Below is a small trained network, with its code and all its weights. Each question gives an input and a class and asks what happens when units are switched off, that is, made to give their printed mean instead of their output.

import numpy as np


def w(rows, s, z=0):
    codes = np.array(rows[::2]) - 128.0
    scale = np.full(codes.shape[1], s)
    scale[-1] = z or s
    return codes * scale


def norm(h):
    return h / np.sqrt((h * h).mean(-1, keepdims=True) + 1e-5)


def f(y):
    return y / 2 * (1 + np.tanh(0.7978845608 * (y + 0.044715 * y**3)))


def log_softmax(a):
    a = a - a.max(-1, keepdims=True)
    return a - np.log(np.exp(a).sum(-1, keepdims=True))


def net(x, mask):
    res = np.array(x, float).reshape(1, 4) / 4 @ E
    u = 0
    for l in range(3):
        y = f(norm(res) @ A[l][:, :-1].T + A[l][:, -1])
        res = res + np.where(mask[u : u + 6], y, B[l][:, -1]) @ B[l][:, :-1]
        u += 6
    return log_softmax(norm(res)[-1] @ U[:, :-1].T + U[:, -1])


A, B = {}, {}
E = w([
[211,113,182,79,149,191],'x0',
[133,77,5,182,167,107],'x1',
[180,209,99,157,109,107],'x2',
[159,160,109,136,117,115],'x3',
],0.011)
A[0] = w([
[127,118,134,139,59,111,4],'L0N0',
[195,100,112,122,199,162,220],'L0N1',
[147,119,59,228,128,155,25],'L0N2',
[235,42,108,191,183,173,66],'L0N3',
[155,93,93,2,185,89,49],'L0N4',
[148,26,80,205,161,106,204],'L0N5',
],0.0092,0.0043)
B[0] = w([
[115,120,157,121,53,172,112],'L0N0',
[144,182,211,147,94,125,217],'L0N1',
[160,120,94,187,173,147,172],'L0N2',
[35,184,125,142,75,169,204],'L0N3',
[130,147,233,153,123,200,142],'L0N4',
[150,194,138,231,254,78,254],'L0N5',
],0.01,0.0075)
A[1] = w([
[67,166,119,140,164,197,4],'L1N0',
[175,106,52,116,119,165,94],'L1N1',
[144,102,155,78,122,165,216],'L1N2',
[83,122,181,126,201,165,189],'L1N3',
[130,117,119,184,104,208,94],'L1N4',
[4,119,179,113,202,121,199],'L1N5',
],0.011,0.0037)
B[1] = w([
[152,191,107,131,106,147,144],'L1N0',
[86,146,254,168,141,68,115],'L1N1',
[179,94,186,171,163,28,179],'L1N2',
[183,162,126,123,69,101,229],'L1N3',
[161,158,165,203,148,71,138],'L1N4',
[136,210,106,152,92,138,254],'L1N5',
],0.0086,0.0073)
A[2] = w([
[208,83,195,102,135,199,73],'L2N0',
[230,159,168,88,205,192,239],'L2N1',
[88,161,150,171,90,140,170],'L2N2',
[105,190,128,169,3,52,218],'L2N3',
[183,159,90,114,63,85,253],'L2N4',
[158,255,42,49,120,144,5],'L2N5',
],0.009,0.0028)
B[2] = w([
[250,149,158,109,178,73,166],'L2N0',
[127,154,216,69,79,90,213],'L2N1',
[120,129,92,152,147,212,185],'L2N2',
[127,184,143,157,172,171,254],'L2N3',
[120,161,177,125,114,202,193],'L2N4',
[133,145,194,97,153,100,162],'L2N5',
],0.012,0.0093)
U = w([
[108,240,207,173,167,187,253],'0',
[114,42,62,91,91,130,3],'1',
[76,59,51,26,137,160,3],'2',
[94,148,61,205,218,81,248],'3',
[201,133,247,40,131,93,251],'4',
[107,59,81,61,131,166,3],'5',
[89,111,137,95,93,148,3],'6',
],0.011,0.0043)

Each question gives the input, the list of numbers given to net, and the class t.
The units are the neurons (one row each of A and B). Each row of codes is followed by its name. A weight is (code - 128) times the scale printed after its matrix; where a second scale follows, it is the last column's (A, B and U).
mask holds one flag per neuron, layer by layer. A switched-off neuron (its flag False) gives its mean, the last column of its row in B, instead of its output. The means were averaged over made-up inputs and are rounded, as every weight is.
A unit's drop is (log p(t) with every unit on - log p(t) with that unit switched off) / (log p(t) with every unit on - log p(t) with every unit switched off).
The circuit of an input: a set's keep is (log p(t) with only the set's units on - log p(t) with every unit switched off) / (log p(t) with every unit on - log p(t) with every unit switched off). Starting from the 12 units with the biggest drops (on a tie, the unit counted first), units are removed one at a time, each time the one whose removal leaves the highest keep (on an exact tie, the one counted first), for as long as the keep stays at least 0.8.
circuit, biggest first: the units of the circuit, biggest drop first
top k neurons: the k neurons with the biggest drops, biggest first
k most important neurons of layer l: the k neurons of layer l with the biggest drops, biggest first
drop when u is switched off: that unit's drop, to one decimal
input [3,-1,-4,-7], class 4: circuit, biggest first => (L0N5; L2N0)
input [-1,5,-7,-2], class 3: circuit, biggest first => (L2N4)
input [-4,3,6,4], class 3: 2 most important neurons of layer 1 => (L1N5; L1N3)
input [3,-8,8,8], class 4: top 2 neurons => (L0N3; L1N5)
input [-3,1,-3,-8], class 3: 2 most important neurons of layer 0 => (L0N5; L0N1)
input [3,-8,0,-4], class 4: top 2 neurons => (L0N3; L0N5)
input [-1,2,4,5], class 3: top 4 neurons => (L1N3; L0N2; L1N5; L0N1)
input [1,-4,-1,-4], class 4: top 3 neurons => (L0N3; L0N5; L1N2)
input [-4,1,6,-1], class 3: 3 most important neurons of layer 0 => (L0N1; L0N3; L0N2)
input [-4,4,8,-2], class 3: 2 most important neurons of layer 1 => (L1N5; L1N3)
input [-7,2,6,-4], class 3: drop when L1N5 is switched off => 0.1
input [8,-1,4,8], class 4: drop when L2N1 is switched off => 0.1
